Below are the code and all the weights of a small trained network. Each question names an input and a class and asks about switching units off, where a switched-off unit gives its printed mean instead of its output.

import numpy as np


def w(rows, s, z=0):
    codes = np.array(rows[::2]) - 128.0
    scale = np.full(codes.shape[1], s)
    scale[-1] = z or s
    return codes * scale


def f(y):
    return y / 2 * (1 + np.tanh(0.7978845608 * (y + 0.044715 * y**3)))


def log_softmax(a):
    a = a - a.max(-1, keepdims=True)
    return a - np.log(np.exp(a).sum(-1, keepdims=True))


def net(x, mask):
    res = np.array(x, float).reshape(1, 4) / 4 @ E
    y = f(res @ A[0][:, :-1].T + A[0][:, -1])
    res = res + np.where(mask, y, B[0][:, -1]) @ B[0][:, :-1]
    return log_softmax(res[-1] @ U[:, :-1].T + U[:, -1])


A, B = {}, {}
E = w([
[63,72,32,43,31,75,186,170,204,73],'x0',
[92,96,106,160,150,92,93,185,85,146],'x1',
[160,1,62,60,227,145,24,56,135,95],'x2',
[39,189,116,54,26,144,41,38,110,203],'x3',
],0.0066)
A[0] = w([
[110,87,39,18,52,73,199,224,196,53,2],'N0',
[179,81,153,172,243,80,224,161,166,14,75],'N1',
[98,211,176,128,38,58,235,210,139,149,112],'N2',
[96,128,71,83,153,122,133,130,160,100,42],'N3',
[151,35,63,68,172,120,61,74,161,70,59],'N4',
[130,41,59,38,177,169,63,116,162,44,59],'N5',
[204,106,76,158,210,70,213,210,215,30,30],'N6',
[144,49,144,92,228,155,54,75,138,98,113],'N7',
[49,76,58,36,63,96,161,176,230,107,11],'N8',
[3,169,72,45,30,150,13,75,147,205,124],'N9',
[210,93,57,195,182,93,207,193,191,37,96],'N10',
[104,66,42,67,51,92,200,197,222,56,67],'N11',
],0.0053,0.0022)
B[0] = w([
[219,176,202,107,126,173,87,184,47,174,219],'N0',
[113,187,85,80,170,36,67,60,156,140,213],'N1',
[2,29,108,208,89,209,204,172,197,37,222],'N2',
[130,138,128,127,180,119,129,123,141,117,138],'N3',
[101,86,88,170,73,243,182,208,165,77,199],'N4',
[84,88,62,216,76,197,191,193,159,78,200],'N5',
[89,120,76,144,167,45,65,64,197,124,208],'N6',
[146,129,178,165,76,197,196,190,126,140,197],'N7',
[206,194,213,67,195,137,101,155,69,209,210],'N8',
[83,132,63,58,177,48,72,49,220,120,254],'N9',
[105,82,42,118,154,44,58,67,158,149,210],'N10',
[196,150,166,119,142,159,108,175,65,171,220],'N11',
],0.0065,0.0077)
U = w([
[57,128,42,69,122,3,43,22,197,133,132],'0',
[23,57,103,227,37,232,228,227,163,49,26],'1',
[221,206,209,147,185,176,53,156,2,224,255],'2',
],0.0053,0.0027)

Each question gives the input, the list of numbers given to net, and the class t.
The units are the neurons (one row each of A and B). Each row of codes is followed by its name. A weight is (code - 128) times the scale printed after its matrix; where a second scale follows, it is the last column's (A, B and U).
mask holds one flag per neuron, in row order. A switched-off neuron (its flag False) gives its mean, the last column of its row in B, instead of its output. The means were averaged over made-up inputs and are rounded, as every weight is.
A unit's drop is (log p(t) with every unit on - log p(t) with that unit switched off) / (log p(t) with every unit on - log p(t) with every unit switched off).
The circuit of an input: a set's keep is (log p(t) with only the set's units on - log p(t) with every unit switched off) / (log p(t) with every unit on - log p(t) with every unit switched off). Starting from all 12 units, units are removed one at a time, each time the one whose removal leaves the highest keep (on an exact tie, the one counted first), for as long as the keep stays at least 0.8.
units of the circuit, in order: the units of the circuit, biggest drop first
most important unit: the unit with the biggest drop
k most important neurons: the k neurons with the biggest drops, biggest first
drop of u: that unit's drop, to one decimal
input [7,8,0,-5], class 2: 2 most important neurons	N0; N11
input [8,-4,-7,-4], class 2: most important neuron	N0
input [-1,-7,8,-5], class 1: 3 most important neurons	N4; N5; N7
input [5,-5,-2,4], class 2: units of the circuit, in order	N8; N0
input [5,2,0,-3], class 2: 4 most important neurons	N0; N9; N11; N8
input [-5,-2,1,-5], class 0: units of the circuit, in order	N0; N1
input [-2,7,0,-3], class 0: units of the circuit, in order	N0; N4
input [-8,-4,8,-8], class 0: 3 most important neurons	N1; N10; N6
input [3,-3,1,-2], class 2: units of the circuit, in order	N9; N2
input [8,8,1,-8], class 0: 4 most important neurons	N6; N10; N1; N7
input [7,8,-5,3], class 2: 2 most important neurons	N8; N0
input [4,1,0,-5], class 0: 2 most important neurons	N6; N10
input [-6,6,-1,-6], class 0: 2 most important neurons	N1; N0
input [0,-7,6,4], class 1: units of the circuit, in order	N4; N5
input [-5,-2,-7,4], class 1: units of the circuit, in order	N2
input [1,3,8,-6], class 1: 2 most important neurons	N4; N5
input [-6,-3,7,-4], class 1: drop of N5	0.1
input [4,-1,-5,-5], class 0: drop of N6	0.5
input [4,-7,-5,-7], class 0: drop of N1	0.1
input [-5,-2,-7,-1], class 1: most important unit	N2
